Below are the code and all the weights of a small trained network. Each question names an input and a class and asks about switching units off, where a switched-off unit gives its printed mean instead of its output.

import numpy as np


def w(rows, s, z=0):
    codes = np.array(rows[::2]) - 128.0
    scale = np.full(codes.shape[1], s)
    scale[-1] = z or s
    return codes * scale


def f(y):
    return y / 2 * (1 + np.tanh(0.7978845608 * (y + 0.044715 * y**3)))


def log_softmax(a):
    a = a - a.max(-1, keepdims=True)
    return a - np.log(np.exp(a).sum(-1, keepdims=True))


def net(x, mask):
    res = np.array(x, float).reshape(1, 4) / 4 @ E
    y = f(res @ A[0][:, :-1].T + A[0][:, -1])
    res = res + np.where(mask, y, B[0][:, -1]) @ B[0][:, :-1]
    return log_softmax(res[-1] @ U[:, :-1].T + U[:, -1])


A, B = {}, {}
E = w([
[157,225,254],'x0',
[73,48,188],'x1',
[193,39,10],'x2',
[117,33,205],'x3',
],0.0062)
A[0] = w([
[97,83,70,147],'N0',
[149,66,73,77],'N1',
[90,96,142,85],'N2',
[109,59,186,65],'N3',
[175,172,58,254],'N4',
[235,117,82,175],'N5',
[143,76,189,47],'N6',
[88,143,52,197],'N7',
[2,107,158,215],'N8',
[91,230,121,188],'N9',
],0.014,0.0063)
B[0] = w([
[144,29,220,208],'N0',
[18,82,178,197],'N1',
[162,134,105,143],'N2',
[160,174,40,183],'N3',
[63,199,227,254],'N4',
[42,212,47,225],'N5',
[189,155,70,157],'N6',
[179,56,249,212],'N7',
[253,169,187,250],'N8',
[139,203,151,226],'N9',
],0.022,0.0081)
U = w([
[112,250,167,175],'0',
[24,35,76,106],'1',
[162,93,116,101],'2',
[218,148,50,235],'3',
[119,113,45,2],'4',
[29,192,1,87],'5',
],0.0081,0.0085)

Each question gives the input, the list of numbers given to net, and the class t.
The units are the neurons (one row each of A and B). Each row of codes is followed by its name. A weight is (code - 128) times the scale printed after its matrix; where a second scale follows, it is the last column's (A, B and U).
mask holds one flag per neuron, in row order. A switched-off neuron (its flag False) gives its mean, the last column of its row in B, instead of its output. The means were averaged over made-up inputs and are rounded, as every weight is.
A unit's drop is (log p(t) with every unit on - log p(t) with that unit switched off) / (log p(t) with every unit on - log p(t) with every unit switched off).
The circuit of an input: a set's keep is (log p(t) with only the set's units on - log p(t) with every unit switched off) / (log p(t) with every unit on - log p(t) with every unit switched off). Starting from all 10 units, units are removed one at a time, each time the one whose removal leaves the highest keep (on an exact tie, the one counted first), for as long as the keep stays at least 0.8.
units of the circuit, in order: the units of the circuit, biggest drop first
most important unit: the unit with the biggest drop
k most important neurons: the k neurons with the biggest drops, biggest first
drop when u is switched off: that unit's drop, to one decimal
input [3,3,7,0], class 5: units of the circuit, in order	[N8, N5]
input [2,-3,7,1], class 5: most important unit	N5
input [-3,-4,7,0], class 1: units of the circuit, in order	[N1, N8]
input [-1,-2,6,1], class 1: 3 most important neurons	[N8, N9, N1]
input [-5,1,4,-6], class 1: units of the circuit, in order	[N8, N1]
input [-8,4,2,2], class 2: 4 most important neurons	[N8, N7, N5, N2]
input [-6,-3,4,-6], class 1: 4 most important neurons	[N8, N1, N0, N9]
input [-6,1,-5,1], class 3: 3 most important neurons	[N4, N1, N8]
input [-8,-5,2,-4], class 1: 3 most important neurons	[N8, N1, N0]
input [-6,4,-4,-3], class 2: 2 most important neurons	[N4, N5]
input [2,-1,-4,3], class 3: drop when N5 is switched off	0.2
input [-4,8,7,1], class 1: drop when N1 is switched off	0.5
input [-1,8,-4,-2], class 3: drop when N4 is switched off	0.3
input [-8,-8,8,5], class 1: most important unit	N1
